Group and class of each row
[ 0.50  1.32 -1.79  1.90  0.25  0.03 -0.18  0.98 -1.85  0.82 -0.30  0.25
  1.17 -0.36  0.28 -1.53  0.88 -0.44 -0.94 -0.24  0.11  0.00  7.85  0.08
  0.33  2.54 -0.84  0.25 -0.65 -0.15  0.29  1.74  2.40 -2.51  2.74  0.96
 -2.18 -0.02 -0.31  0.52 -0.49 -0.45  0.30  0.48  1.33 -1.27  0.09 -0.02
 -0.29 -0.07  0.66  1.72  0.62 -0.11  0.29  2.35  1.65]  (92).z926
[-0.44  0.01 -0.07  0.87  2.53  0.50  0.17 -0.32 -0.84  0.51  0.10 -0.10
 -0.81  0.39  1.94  0.28  0.81  0.09 -1.84  0.68  0.10 -0.41  1.47 -0.08
  0.17  4.84 -0.15  0.02 -1.37  0.55  1.62 -2.29  0.11  0.05 -1.93 -0.15
 -2.40 -0.40 -1.45  0.29 -0.19 -0.69 -0.48  1.02  0.73 -0.13 -0.07  0.58
 -0.68 -1.22  0.22 -1.20 -0.06  0.02 -0.70  0.83  0.44]  (87).Z802
[-0.73  0.27 -1.58  2.12  1.33 -1.21 -0.92  1.05  0.09 -1.85  0.03  0.79
  1.26 -0.56  0.49 -1.21 -0.31  0.18  0.29 -0.34 -0.27 -0.32 -0.58  0.18
 -0.43  0.27  0.03 -0.35  0.87  0.63 -1.33  1.74  1.97 -1.42  5.59  1.32
 -0.32  0.06  0.26 -1.40  0.28  0.23  1.06 -0.44  1.78  0.05 -0.33 -0.13
  1.10  0.40  0.38  1.74  1.69 -0.03  0.19  0.15  0.45]  (92).z926
[-0.72  0.31 -1.07  3.52  1.64 -0.22 -2.00  0.18 -0.17  0.31 -0.44  0.22
  0.28 -0.91  1.68 -0.62 -1.90 -1.04  0.39 -0.18  0.77  0.59 -0.21 -0.89
  0.45  1.49 -0.30  0.10  1.38 -0.19 -0.06 -2.28  2.37 -0.42 -0.67 -0.03
  0.30 -1.50 -0.57 -0.53 -0.03  0.14  0.27 -1.46 -0.49 -0.76  1.09 -0.55
 -0.35 -0.01 -0.23 -1.14  3.29  0.66  0.04  0.42  0.79]  (95).z830
[-0.23 -0.22 -0.52  1.78  0.96 -0.28 -0.33  0.03  0.64  0.47  0.46  0.87
  0.16  1.16  2.52  0.30  0.16  0.36 -2.12  0.10  0.66 -1.25 -0.20 -0.71
  0.01  4.14 -0.10  0.02  0.72  0.64  1.68 -3.02  1.05  0.57  2.97 -0.40
 -0.20  0.07 -0.14  0.16  0.96 -2.01  0.17  0.12  0.72  0.30 -0.18  0.54
  0.18 -2.13  0.66 -1.29  0.86 -0.02 -0.16  0.23  0.40]  (87).z844
[-1.05  1.12  0.25  2.20 -0.61 -0.50  1.07  0.44  1.06 -0.70  0.14  0.15
 -2.14 -0.76 -1.37 -1.07 -0.18  0.51 -0.12 -0.27 -0.38 -0.76  2.09 -0.29
 -0.66 -2.35  0.02 -0.05  0.12 -0.52  1.81 -0.43  0.57  0.64  0.44  0.50
  0.06  0.03  1.67 -0.22  0.88 -0.76 -0.10  0.45 -0.90 -0.70 -0.06 -0.01
 -0.27  0.22  1.02  1.04  1.67 -0.10  0.34 -0.57  1.06]  (88).z208
[-0.79  0.17  0.24  1.70  0.31  0.84  1.91 -0.09  2.09  0.59 -0.45  0.33
 -1.88 -0.39 -0.86  0.04  0.45  0.12 -0.57 -0.02  0.17 -0.32  3.31 -0.41
 -0.16  1.06 -0.10  1.08  0.06  0.35  1.97  0.60  1.20  0.13  1.70  0.22
 -1.01  1.01  2.18 -0.15 -0.20 -0.82 -0.29 -0.54 -1.93  0.56  0.20 -1.09
  0.79  0.13  0.69 -0.40  1.52  0.20  0.34 -1.01  1.89]  (88).z677
[-0.50  0.80 -0.85  0.66  0.77 -0.64 -1.40 -0.04 -1.94 -0.51 -0.58 -0.70
  1.36  0.19  2.46 -0.16  0.45 -0.10  0.21  0.05  0.16  0.41 -2.16 -1.06
  0.28 -0.48 -0.12 -0.26  0.88 -0.50 -0.88 -2.23  0.94 -0.87 -1.17 -0.22
  0.54 -1.56 -0.84 -0.26 -0.80 -0.42  0.49 -0.01  0.42 -0.12 -0.42  1.26
  0.88 -0.02  0.07 -0.28  2.24  1.57  0.33  0.06 -0.22]  (95).z223
[ 0.21  0.41 -0.54  0.60 -0.03  0.51 -0.42 -0.47 -2.17  0.01  0.16 -0.39
  0.44  0.37  1.11 -0.63 -0.12 -0.42 -0.48 -0.02  0.00  0.53 -1.29 -0.21
  0.24 -0.69 -0.18 -0.16 -0.19 -0.57 -0.02 -2.14  0.99 -0.71 -1.66  0.15
  0.05 -0.81 -0.97 -0.53 -0.11 -0.15  0.03 -0.36  0.43 -0.59 -0.08 -0.15
 -0.06  0.13 -0.05  0.25  1.68  0.02  0.09  0.31 -0.21]  (95).z223
[-0.49  0.52 -1.35  3.15  1.33  0.70  0.28 -0.20 -0.77 -0.22 -0.28  0.00
  0.00  0.11  2.83  0.00  0.83 -0.12 -0.93  0.30  0.35  0.80  2.56 -1.10
  0.15  3.31 -0.25  0.22 -0.51 -0.64  0.87 -2.48  3.36  0.04 -2.86 -0.67
 -0.74 -0.50 -1.19  1.72 -0.50 -0.04 -0.83 -0.05  0.10 -0.56  0.46 -0.52
 -1.23 -0.64 -0.44 -1.55  2.51 -0.17  0.03  0.71  0.74]  (95).z830
[-0.81  0.14 -0.12  2.51 -0.80  0.06  0.98  0.38  1.05 -0.28 -0.28  0.80
 -1.52  0.36 -2.13 -1.09  0.48  0.22 -0.20  0.28 -0.41 -0.79  1.73 -0.57
 -0.79 -0.36  0.24  0.12  0.35  0.20  1.88  0.14  1.13  0.08  0.92  1.13
  0.10  0.09  1.98  0.19  1.39 -0.97 -0.10 -0.21 -1.08 -0.35 -0.08 -0.04
  0.78  0.53  0.52  0.79  1.82 -0.29 -0.20  0.67  0.89]  (88).z208
[-0.26  0.50 -0.60  1.36  2.41 -0.50 -0.80 -1.27 -1.45  0.07 -0.57  0.07
  0.80  0.26  3.17 -0.51 -0.64 -0.42  0.29  0.61  0.58  1.06 -2.93 -0.09
  0.98 -0.12  0.01 -0.45  1.54 -0.67 -0.76 -3.05  1.67 -0.35 -1.27  0.18
  1.35 -1.62 -1.24 -1.14 -0.59  0.10  0.14 -0.89  0.47 -1.04 -0.13  0.14
 -0.29 -0.46  0.04 -1.50  2.55 -0.38 -0.43  0.30  0.09]  (95).z223
[-0.62  0.36 -0.38  2.65 -0.42  0.02  1.75 -0.01  0.38  0.07  0.04 -0.30
 -1.20 -0.48 -0.84 -0.28  0.22  0.08 -0.11 -0.61 -0.08 -1.51  0.69 -0.26
 -0.14 -0.30 -0.07  0.53  1.24  0.08  1.29 -0.79  0.85 -0.19  0.85  0.22
  0.07  0.19  0.53 -0.16 -0.14 -0.99 -0.04 -0.22 -0.27 -0.10 -0.72 -0.57
  0.20 -0.36  1.33  0.59  2.15  0.28  0.22 -0.44  1.33]  (88).z208

Group and class of each row
[-1.75  0.12 -0.46 -1.36  0.35 -0.88  0.28  0.43 -0.40  1.02 -0.42  0.31
 -0.25  2.65 -0.39  0.22 -0.38 -0.14 -0.15  1.58 -0.88 -0.67  0.84  0.80
 -0.38  1.86 -1.09  1.39  0.07  0.10 -1.53 -0.14  1.90 -0.04  3.13  0.03
  0.08  0.29 -0.93  0.91  0.68 -2.56  0.27  1.77 -0.06 -0.68  0.13 -0.37
  0.76 -0.76 -0.80  0.29  0.06 -0.47  0.30  0.94  0.48]  G.z81
[ 0.25  0.71  0.73 -1.07  0.52 -0.36 -0.15  0.12  1.22  1.63  0.31 -0.19
 -2.32  1.92  1.22  0.30  0.54 -0.31 -1.11  0.00  0.87 -0.45  0.67  0.44
 -0.85 -0.82  0.19  2.66 -1.58  0.51 -0.24  0.46  0.87  0.74  0.33 -0.76
 -0.26  0.50 -0.02  0.27  0.10  1.64  0.92  0.79  0.83  0.00 -0.98 -0.27
 -1.23  0.32  0.61  0.16 -0.63  0.36 -0.99  0.42  0.33]  Q.z61
[-0.31 -0.69  0.17  0.68  0.90 -0.09 -0.21  0.93  3.75  0.58 -0.63  0.52
 -0.84  0.75  3.89  0.98  1.36  0.87 -1.88  0.50 -1.29 -1.44  0.60  0.01
 -0.22  0.94  0.81  0.42 -0.30 -0.07 -1.10  1.51  0.09 -0.50 -0.32  1.01
  0.60  0.63 -0.47 -0.80  0.55  1.01  0.13  0.39 -0.84 -0.18 -1.65  0.81
 -0.38 -0.17 -0.17  0.12 -1.02  0.62 -0.10  1.00 -0.62]  A.z230
[-0.14 -0.25 -0.73 -1.61  0.51 -1.03 -0.96  0.11  4.99  2.54 -0.26  0.81
 -2.46  2.88 -0.65 -0.32  0.74  0.46 -1.44  0.92  1.39 -0.97  0.30  1.30
 -1.47  1.40 -1.15  2.93 -1.27 -0.32 -0.91  0.61 -0.83  0.83  0.36 -0.12
  0.54 -0.04 -0.83  0.36  0.18 -2.50  1.80  1.22  0.14  0.35 -2.30 -0.90
 -0.06 -0.74  0.55  0.64 -1.13  0.06 -0.19  1.19 -0.30]  Q.z61
[-0.79  1.41  0.40 -2.08 -1.05  0.54  0.36 -0.02 -2.25 -0.99  0.05  0.42
  1.33  3.13  0.37 -1.05 -0.24 -0.54  0.47  3.45 -0.81  0.30 -1.51 -0.39
  1.23 -1.60 -1.22 -0.13 -0.02  0.88 -0.12  0.19  1.95 -0.34  3.64 -0.25
  0.39  2.46 -0.82  0.40  1.57  0.07  0.28  2.14 -0.43 -0.50  1.00  0.19
 -0.73 -0.17 -0.86 -0.42  0.05 -0.65 -0.20 -0.13  0.01]  G.z815
[-1.48 -0.29  0.10 -0.58  0.26 -0.56  0.15  0.52 -1.20  0.99 -0.54  0.82
  1.57  2.05 -0.32 -0.31 -0.01 -0.43  0.19  1.30 -1.72 -0.34 -0.21  0.61
  0.12  0.77 -1.62 -0.52  0.78 -0.88 -1.15 -0.25  1.01 -0.02  1.88 -0.61
  2.30 -0.07 -0.57  0.02  0.33 -3.18  0.47  0.98  0.11 -0.37 -0.88 -0.10
  0.95 -0.20 -1.26  0.37 -0.32 -0.23  1.12 -0.34 -0.34]  G.z81
